Here is a tiny trained network, its code and every weight. The questions are about switching its units off for an input and a class, where a switched-off unit gives its printed mean instead of its output.

import numpy as np


def w(rows, s, z=0):
    codes = np.array(rows[::2]) - 128.0
    scale = np.full(codes.shape[1], s)
    scale[-1] = z or s
    return codes * scale


def f(y):
    return np.maximum(y, 0)


def log_softmax(a):
    a = a - a.max(-1, keepdims=True)
    return a - np.log(np.exp(a).sum(-1, keepdims=True))


def net(x, mask):
    res = np.array(x, float).reshape(1, 6) / 4 @ E
    y = f(res @ A[0][:, :-1].T + A[0][:, -1])
    res = res + np.where(mask, y, B[0][:, -1]) @ B[0][:, :-1]
    return log_softmax(res[-1] @ U[:, :-1].T + U[:, -1])


A, B = {}, {}
E = w([
[59,77,88,66,105,109,225,116],'x0',
[167,147,37,99,102,6,74,87],'x1',
[53,225,92,153,117,89,105,197],'x2',
[164,123,165,20,5,230,141,200],'x3',
[176,83,167,119,72,93,234,60],'x4',
[53,52,255,156,122,88,117,237],'x5',
],0.0074)
A[0] = w([
[144,54,157,148,107,119,222,112,198],'N1',
[160,154,141,70,74,184,131,154,169],'N2',
[171,68,139,81,80,111,216,120,127],'N3',
[144,84,138,126,138,75,204,72,174],'N4',
[171,127,159,149,186,66,20,166,172],'N5',
[152,138,154,96,17,163,153,134,181],'N6',
[141,80,152,188,155,111,60,159,153],'N7',
[123,143,147,157,86,95,166,97,126],'N8',
[162,160,84,115,196,254,147,106,203],'N9',
[47,120,96,107,192,100,105,185,184],'N10',
[161,185,34,156,158,102,119,78,206],'N11',
[145,80,110,83,57,104,172,78,125],'N12',
[191,125,102,119,153,216,195,84,154],'N13',
[162,133,152,92,32,161,142,142,179],'N14',
[151,170,81,157,137,20,95,90,171],'N15',
[122,165,120,97,122,151,79,181,255],'N16',
[108,103,207,183,176,143,119,155,179],'N17',
[138,49,175,123,113,91,214,94,196],'N18',
[107,147,159,98,51,193,126,187,148],'N19',
[122,76,215,128,131,131,202,112,160],'N20',
[146,86,116,80,70,85,150,103,197],'N21',
[39,120,169,189,225,125,111,156,247],'N22',
],0.0094,0.0042)
B[0] = w([
[214,159,131,24,225,179,177,228,219],'N1',
[194,98,189,166,30,49,75,153,203],'N2',
[175,58,126,54,191,144,105,193,213],'N3',
[174,133,73,55,193,113,144,142,203],'N4',
[54,138,142,178,221,189,20,51,221],'N5',
[171,96,186,123,91,86,24,232,215],'N6',
[96,169,192,174,206,255,69,31,194],'N7',
[145,152,107,107,163,110,160,182,158],'N8',
[208,51,127,181,86,93,158,29,207],'N9',
[15,80,140,137,83,144,188,103,211],'N10',
[143,154,23,207,109,31,157,96,236],'N11',
[114,18,74,50,199,101,75,134,199],'N12',
[225,52,141,121,120,117,153,86,205],'N13',
[178,110,180,141,102,98,41,212,209],'N14',
[75,241,27,188,160,38,92,146,235],'N15',
[64,91,148,181,53,134,97,87,203],'N16',
[150,208,243,118,136,240,147,129,210],'N17',
[195,132,92,54,223,162,149,182,224],'N18',
[133,143,232,151,50,106,111,187,218],'N19',
[182,168,161,76,155,203,161,192,213],'N20',
[90,83,89,94,194,100,60,181,194],'N21',
[68,181,160,162,83,198,205,89,252],'N22',
],0.0068,0.012)
U = w([
[147,87,172,147,18,89,35,208,129],'0',
[158,43,70,50,231,109,121,194,30],'1',
[213,24,80,165,95,81,160,2,249],'2',
[67,125,152,173,180,188,52,51,70],'3',
[18,87,119,140,24,134,253,151,155],'4',
[173,200,164,115,156,181,253,182,32],'5',
[86,211,9,191,142,3,115,115,228],'6',
],0.0073,0.0013)

Each question gives the input, the list of numbers given to net, and the class t.
The units are the neurons (one row each of A and B). Each row of codes is followed by its name. A weight is (code - 128) times the scale printed after its matrix; where a second scale follows, it is the last column's (A, B and U).
mask holds one flag per neuron, in row order. A switched-off neuron (its flag False) gives its mean, the last column of its row in B, instead of its output. The means were averaged over made-up inputs and are rounded, as every weight is.
A unit's drop is (log p(t) with every unit on - log p(t) with that unit switched off) / (log p(t) with every unit on - log p(t) with every unit switched off).
The circuit of an input: a set's keep is (log p(t) with only the set's units on - log p(t) with every unit switched off) / (log p(t) with every unit on - log p(t) with every unit switched off). Starting from the 12 units with the biggest drops (on a tie, the unit counted first), units are removed one at a time, each time the one whose removal leaves the highest keep (on an exact tie, the one counted first), for as long as the keep stays at least 0.8.
units of the circuit, in order: the units of the circuit, biggest drop first
k most important neurons: the k neurons with the biggest drops, biggest first
drop when u is switched off: that unit's drop, to one decimal
input [-6,8,7,6,-5,-1], class 6: units of the circuit, in order -> N15
input [-5,2,-1,2,-6,-4], class 6: units of the circuit, in order -> N11, N3
input [6,8,-6,4,-8,-2], class 6: units of the circuit, in order -> N1, N20, N11
input [-3,-2,3,-3,7,-5], class 6: units of the circuit, in order -> N15, N11
input [-5,-2,0,5,6,-8], class 0: 2 most important neurons -> N6, N14
input [4,-7,2,1,-5,6], class 4: units of the circuit, in order -> N10, N22
input [6,-3,4,2,3,6], class 5: units of the circuit, in order -> N20, N17
input [4,6,8,-3,-4,7], class 3: units of the circuit, in order -> N5, N7
input [0,-4,-6,8,6,7], class 1: 3 most important neurons -> N1, N18, N3
input [-2,2,-4,-3,-1,-5], class 6: 2 most important neurons -> N15, N11
input [1,8,2,-3,8,1], class 1: 3 most important neurons -> N12, N18, N4
input [-8,5,-6,-2,2,-8], class 6: 2 most important neurons -> N15, N11
input [7,0,5,1,0,-1], class 4: 2 most important neurons -> N18, N1
input [-4,0,-8,4,0,-1], class 0: units of the circuit, in order -> N2
input [-6,8,-7,4,-3,7], class 3: 2 most important neurons -> N5, N7
input [-2,1,-1,4,-7,8], class 3: 2 most important neurons -> N7, N5
input [-8,2,-2,5,-4,-7], class 2: drop when N9 is switched off -> 0.5
input [3,-1,0,-1,-2,4], class 5: drop when N12 is switched off -> 0.1
input [8,4,2,-5,-8,2], class 6: drop when N15 is switched off -> 0.4
input [-1,8,-8,-4,-5,4], class 3: drop when N5 is switched off -> 0.8
input [3,-5,-2,6,-4,-8], class 0: most important neuron -> N6
